Below are the code and all the weights of a small trained network. Each question names an input and a class and asks about switching units off, where a switched-off unit gives its printed mean instead of its output.

import numpy as np


def w(rows, s, z=0):
    codes = np.array(rows[::2]) - 128.0
    scale = np.full(codes.shape[1], s)
    scale[-1] = z or s
    return codes * scale


def f(y):
    return y / 2 * (1 + np.tanh(0.7978845608 * (y + 0.044715 * y**3)))


def log_softmax(a):
    a = a - a.max(-1, keepdims=True)
    return a - np.log(np.exp(a).sum(-1, keepdims=True))


def net(x, mask):
    res = np.array(x, float).reshape(1, 5) / 4 @ E
    y = f(res @ A[0][:, :-1].T + A[0][:, -1])
    res = res + np.where(mask, y, B[0][:, -1]) @ B[0][:, :-1]
    return log_softmax(res[-1] @ U[:, :-1].T + U[:, -1])


A, B = {}, {}
E = w([
[94,45,119,186],'x0',
[169,21,254,127],'x1',
[214,209,126,162],'x2',
[220,88,58,86],'x3',
[174,109,112,132],'x4',
],0.0089)
A[0] = w([
[235,90,174,167,150],'n1',
[78,84,150,145,148],'n2',
[117,85,159,109,253],'n3',
[99,108,179,154,173],'n4',
[100,71,138,190,237],'n5',
[106,204,84,210,197],'n6',
[111,168,38,9,253],'n7',
[198,60,147,147,229],'n8',
[160,93,92,106,87],'n9',
[173,117,77,114,175],'n10',
[121,149,176,160,88],'n11',
[213,119,70,97,232],'n12',
[156,109,229,41,201],'n13',
[165,111,74,179,175],'n14',
[33,88,152,142,156],'n15',
[125,163,168,115,246],'n16',
[74,252,109,159,248],'n17',
],0.013,0.0025)
B[0] = w([
[178,165,157,201,211],'n1',
[59,52,139,136,180],'n2',
[129,90,218,139,180],'n3',
[114,110,181,136,174],'n4',
[81,102,151,158,197],'n5',
[72,185,106,52,216],'n6',
[198,106,8,134,248],'n7',
[135,149,179,255,215],'n8',
[174,134,85,153,164],'n9',
[142,82,65,184,184],'n10',
[122,116,141,72,147],'n11',
[144,134,86,158,224],'n12',
[180,89,198,110,206],'n13',
[65,179,70,173,176],'n14',
[60,101,134,134,202],'n15',
[129,91,126,34,156],'n16',
[67,166,106,44,246],'n17',
],0.0097,0.012)
U = w([
[201,98,244,91,128],'0',
[84,77,102,4,81],'1',
[14,7,171,136,241],'2',
[144,82,24,122,186],'3',
[25,176,132,43,162],'4',
[144,140,152,211,4],'5',
],0.011,0.0034)

Each question gives the input, the list of numbers given to net, and the class t.
The units are the neurons (one row each of A and B). Each row of codes is followed by its name. A weight is (code - 128) times the scale printed after its matrix; where a second scale follows, it is the last column's (A, B and U).
mask holds one flag per neuron, in row order. A switched-off neuron (its flag False) gives its mean, the last column of its row in B, instead of its output. The means were averaged over made-up inputs and are rounded, as every weight is.
A unit's drop is (log p(t) with every unit on - log p(t) with that unit switched off) / (log p(t) with every unit on - log p(t) with every unit switched off).
The circuit of an input: a set's keep is (log p(t) with only the set's units on - log p(t) with every unit switched off) / (log p(t) with every unit on - log p(t) with every unit switched off). Starting from the 12 units with the biggest drops (on a tie, the unit counted first), units are removed one at a time, each time the one whose removal leaves the highest keep (on an exact tie, the one counted first), for as long as the keep stays at least 0.8.
units of the circuit, in order: the units of the circuit, biggest drop first
most important unit: the unit with the biggest drop
k most important neurons: the k neurons with the biggest drops, biggest first
drop when u is switched off: that unit's drop, to one decimal
input [3,6,4,-2,4], class 0: most important unit => n13
input [3,2,0,3,-1], class 5: units of the circuit, in order => n17; n8; n6
input [-2,4,1,-6,1], class 0: units of the circuit, in order => n13; n14
input [3,2,-8,7,6], class 5: 3 most important neurons => n8; n9; n17
input [8,-7,-3,-6,3], class 4: 2 most important neurons => n6; n17
input [8,6,5,0,-1], class 5: 3 most important neurons => n1; n8; n17
input [7,-8,4,1,-5], class 4: 2 most important neurons => n6; n17
input [-7,-8,-3,-3,5], class 1: units of the circuit, in order => n7; n17; n8; n1
input [0,-2,-3,-3,6], class 1: 3 most important neurons => n8; n1; n14
input [6,-1,4,-8,-3], class 4: 2 most important neurons => n6; n17
input [-4,-1,1,-5,5], class 1: 2 most important neurons => n8; n14
input [8,6,8,2,-6], class 5: drop when n8 is switched off => 0.4
input [0,1,4,1,3], class 5: drop when n7 is switched off => 0.2
input [-1,-6,3,0,2], class 4: units of the circuit, in order => n17
input [-1,2,3,8,1], class 5: drop when n1 is switched off => 0.2
